Below is a small trained network, with its code and all its weights. Each question gives an input and a class and asks what happens when units are switched off, that is, made to give their printed mean instead of their output.

import numpy as np


def w(rows, s, z=0):
    codes = np.array(rows[::2]) - 128.0
    scale = np.full(codes.shape[1], s)
    scale[-1] = z or s
    return codes * scale


def f(y):
    return np.maximum(y, 0)


def log_softmax(a):
    a = a - a.max(-1, keepdims=True)
    return a - np.log(np.exp(a).sum(-1, keepdims=True))


def net(x, mask):
    res = np.array(x, float).reshape(1, 3) / 4 @ E
    y = f(res @ A[0][:, :-1].T + A[0][:, -1])
    res = res + np.where(mask, y, B[0][:, -1]) @ B[0][:, :-1]
    return log_softmax(res[-1] @ U[:, :-1].T + U[:, -1])


A, B = {}, {}
E = w([
[64,28,141,174,144,158],'x0',
[145,148,126,93,148,251],'x1',
[210,95,38,184,123,156],'x2',
],0.014)
A[0] = w([
[168,104,64,167,99,97,169],'N0',
[194,130,69,148,133,155,147],'N1',
[145,47,91,183,108,115,119],'N2',
[62,62,111,174,120,112,159],'N3',
[139,217,107,72,77,139,158],'N4',
[55,140,168,85,147,201,150],'N5',
[31,176,215,78,119,116,255],'N6',
[172,117,109,144,154,188,130],'N7',
[72,1,144,144,122,168,159],'N8',
[170,141,37,157,60,55,204],'N9',
[122,153,127,113,183,206,157],'N10',
[181,214,173,67,143,164,175],'N11',
[158,177,109,122,112,68,187],'N12',
],0.013,0.0089)
B[0] = w([
[137,154,92,91,178,91,180],'N0',
[128,164,58,153,121,136,180],'N1',
[182,133,122,123,187,105,180],'N2',
[131,107,173,201,193,80,193],'N3',
[110,65,75,108,69,112,190],'N4',
[121,85,181,140,121,179,198],'N5',
[81,112,245,115,78,117,252],'N6',
[155,195,78,162,105,200,171],'N7',
[145,103,159,160,212,167,218],'N8',
[97,162,93,92,160,78,198],'N9',
[195,84,90,178,94,242,183],'N10',
[151,80,126,100,54,125,204],'N11',
[98,179,123,73,104,97,181],'N12',
],0.011,0.023)
U = w([
[68,192,178,55,64,42,254],'0',
[89,108,209,220,141,41,137],'1',
[126,209,53,68,130,68,198],'2',
[199,120,102,135,238,88,133],'3',
[153,35,125,103,1,151,141],'4',
[133,76,195,116,150,240,64],'5',
[197,220,29,144,28,169,62],'6',
[174,149,71,231,171,210,35],'7',
],0.0088,0.0025)

Each question gives the input, the list of numbers given to net, and the class t.
The units are the neurons (one row each of A and B). Each row of codes is followed by its name. A weight is (code - 128) times the scale printed after its matrix; where a second scale follows, it is the last column's (A, B and U).
mask holds one flag per neuron, in row order. A switched-off neuron (its flag False) gives its mean, the last column of its row in B, instead of its output. The means were averaged over made-up inputs and are rounded, as every weight is.
A unit's drop is (log p(t) with every unit on - log p(t) with that unit switched off) / (log p(t) with every unit on - log p(t) with every unit switched off).
The circuit of an input: a set's keep is (log p(t) with only the set's units on - log p(t) with every unit switched off) / (log p(t) with every unit on - log p(t) with every unit switched off). Starting from the 12 units with the biggest drops (on a tie, the unit counted first), units are removed one at a time, each time the one whose removal leaves the highest keep (on an exact tie, the one counted first), for as long as the keep stays at least 0.8.
circuit, biggest first: the units of the circuit, biggest drop first
unit that matters most: the unit with the biggest drop
k most important neurons: the k neurons with the biggest drops, biggest first
drop when u is switched off: that unit's drop, to one decimal
input [5,0,5], class 3: unit that matters most => N2
input [0,5,1], class 6: 4 most important neurons => [N6, N8, N3, N7]
input [-7,-4,1], class 2: circuit, biggest first => [N6, N9]
input [0,5,-1], class 4: circuit, biggest first => [N8, N11]
input [0,5,-4], class 4: circuit, biggest first => [N8, N11]
input [0,5,2], class 6: circuit, biggest first => [N8, N6]
input [4,0,0], class 1: 2 most important neurons => [N10, N3]
input [8,-1,1], class 3: circuit, biggest first => [N6, N2]
input [0,-3,6], class 2: circuit, biggest first => [N8, N9]
input [-6,0,2], class 2: circuit, biggest first => [N6, N9, N12]
input [0,0,7], class 2: circuit, biggest first => [N9, N0, N8]
input [-3,1,-7], class 4: circuit, biggest first => [N11, N4]
input [-4,1,-1], class 4: 2 most important neurons => [N11, N4]
input [-5,-1,6], class 2: circuit, biggest first => [N9]
input [-8,7,1], class 6: 3 most important neurons => [N6, N7, N1]
input [6,0,-2], class 1: 4 most important neurons => [N3, N10, N7, N11]
input [0,-7,-2], class 0: 2 most important neurons => [N8, N12]
input [-1,-3,2], class 2: 2 most important neurons => [N6, N8]
input [8,1,7], class 7: 2 most important neurons => [N7, N1]
input [0,-4,-3], class 0: circuit, biggest first => [N8]
input [-6,6,0], class 4: 2 most important neurons => [N11, N4]
input [4,2,7], class 7: drop when N7 is switched off => 0.4
input [1,3,4], class 7: drop when N12 is switched off => 0.2
input [3,-7,4], class 3: drop when N4 is switched off => 0.0
